[[ 4.411 -1.490 -2.266  2.086 -5.106  1.414]
 [-1.185  0.660  1.150  0.617  2.675  3.632]
 [ 2.843 -3.566 -0.914 -1.096  1.301 -0.773]] => 2.675

[[ 3.891 -4.855 -2.356 -4.146]
 [ 1.225 -0.485 -2.374 -2.077]
 [-0.506  3.658 -1.246 -1.030]] => -2.374

[[ 0.794 -3.584  1.487  0.546  0.516  1.608 -2.023]
 [ 2.950 -3.293  3.896  3.193  3.145 -0.636 -2.700]
 [-0.931  4.893 -1.199 -1.470 -1.305 -5.144  3.000]] => -0.636

[[ 5.025 -1.627 -1.128  0.328]
 [ 4.257 -1.379 -0.956  0.278]
 [ 0.227 -0.074 -0.051  0.015]] => -0.956

[[ 0.396 -4.931 -5.341  4.273]
 [ 2.415 -2.827 -2.996 -0.964]
 [ 0.191  0.868 -2.352  0.056]] => -2.996

[[-2.090 -0.661 -1.692 -5.332  0.388]
 [-2.570  0.450 -0.480 -6.303  2.807]
 [-4.001 -0.659 -1.720 -3.739  0.990]] => -6.303

[[ 4.781  1.339 -0.906 -4.966 -0.583  1.562]
 [-2.389 -1.813 -0.548 -2.822 -1.397 -6.129]
 [ 0.040 -2.422 -1.081  0.970 -4.193 -3.802]] => -1.397

[[ 2.614 -2.731 -0.320 -1.181 -1.681]
 [-1.490  1.694 -0.407 -0.979 -0.040]
 [ 0.568 -4.014  1.646 -6.360 -2.212]] => -0.979
---
[[-1.227 -1.371 -4.853 -0.114 -2.609  1.430 -2.915]
 [-2.097 -0.343  3.033  1.177  1.927 -0.092 -0.719]] → -0.092

[[ 1.041 -2.091  3.310  1.888  1.900]
 [-2.226 -0.352 -2.175 -3.280 -6.149]] → -3.280

[[-0.551 -1.900  0.139 -1.232 -0.911  0.580]
 [ 1.179 -2.065  1.768 -5.709  4.023  0.806]] → 4.023

[[-0.659 -0.429 -6.737 -0.492]
 [ 0.116 -0.772  2.752 -2.307]] → 2.752

[[ 5.766 -1.615  0.751  2.038]
 [ 6.051 -3.427 -2.015 -0.977]] → -2.015

[[-3.449  0.292  2.954 -5.506 -1.864 -2.884]
 [-0.333 -0.552  0.151  2.779 -3.828  1.148]] → -3.828

[[ 2.296 -0.429  0.085  2.123 -4.909  1.078 -4.784]
 [-2.837 -0.016  4.931 -0.252 -2.648 -0.295  0.716]] → -0.295
---
[[70, 65, 82, 57, 58, 68],
 [36, 52, 74, 43, 53, 56],
 [53, 3, 50, 58, 25, 54]] value 53

[[7379, 7719, 5069, 8142, 5317, 5847],
 [7836, 8384, 9463, 6962, 3095, 7730],
 [8636, 9761, 5738, 5884, 6994, 7465]] value 8636

[[130, 113, 138, 170],
 [73, 189, 176, 103],
 [213, 71, 58, 223]] value 213

[[152, 57, 87, 130, 160],
 [99, 87, 84, 150, 96],
 [102, 97, 94, 101, 196]] value 102

[[113, 181, 106, 76, 99, 117],
 [183, 52, 143, 157, 135, 91],
 [107, 202, 91, 137, 102, 119]] value 107

[[31, -17, 5, 3],
 [-22, 12, 12, 32],
 [-21, -34, 8, 2]] value -21

[[76, 20, 17, 70, 32, 95, 19],
 [31, 35, 66, 46, 79, 11, 96],
 [63, 80, 73, 71, 35, 50, 55]] value 63

[[4, 2, 1, 8, 4, 5, 3],
 [2, 1, 3, 3, 4, 5, 4],
 [5, 3, 2, 8, 3, 5, 4]] value 5

[[122, 84, 66, 36, 95, 7],
 [90, 155, 84, 158, 95, 248],
 [143, 45, 66, 47, 88, 120]] value 143
---
(3.723, -1.031, 3.956, 2.018, 5.123) gives 3.956
((3.746, -6.813, -0.132, 5.614, 2.129), (2.759, -5.016, -0.097, 4.133, 1.568), (2.498, -4.542, -0.088, 3.743, 1.420)) gives -0.088
(-6.374, -6.097, -2.378, -0.832, 5.768) gives -2.378
((-2.574, 1.705, 1.201, -1.394, -4.501), (-2.071, 2.277, 1.417, -0.915, -5.097), (-2.146, 2.031, 1.312, -1.612, -4.966)) gives 1.312
(-0.068, 2.871, -0.148, -5.342, -3.161) gives -0.148
(-1.289, 0.841, 1.432, 3.512, 5.199) gives 1.432
(3.292, -4.616, -0.301, 6.237, -3.228) gives -0.301
(-1.181, 5.287, -1.910, 6.478, -0.589) gives -1.910
(-5.644, -5.310, -1.632, -3.785, -3.476) gives -1.632
(2.907, -1.602, -5.453, -3.516, -0.732) gives -5.453
---
[[ -23.2  120.1 -205.5   51.2  198.3]
 [  82.4 -129.2   51.7    2.7  171.5]] >> 120.1

[[  8.6 -13.5   3.7  -0.3]
 [  8.8   1.8  -3.0  13.1]
 [ 13.3  21.5   5.3  -1.1]] >> -13.5

[[-1.5 -1.8 -0.5 -0.3 -1.7]
 [-1.7 -1.7 -1.6  1.3 -1.5]] >> -1.8

[  8.8  19.7   2.6 -11.3  16.4  -1.6  11.5] >> 19.7

[[-0.107  1.006 -1.462  0.149  2.174 -1.708  0.639]
 [ 1.362  0.847  1.137 -0.552 -0.970  1.381  1.944]
 [ 0.460  0.351  1.342  0.231 -0.272  1.632  0.725]] >> 1.006

[[  2.801  12.549 -21.238  -6.196 -11.817   4.765]
 [ -3.094   7.833 -11.876   4.342  -7.307  -7.724]] >> 12.549

[-0.178 -0.153  0.174 -0.051] >> -0.153

[-15.8   5.5  -5.0  13.7] >> 5.5

[[ 159.21  -51.10  157.39  -46.40]
 [  62.75  -19.44    0.96 -116.76]] >> -51.10

[ 0.168  0.142 -0.117  0.088] >> 0.142
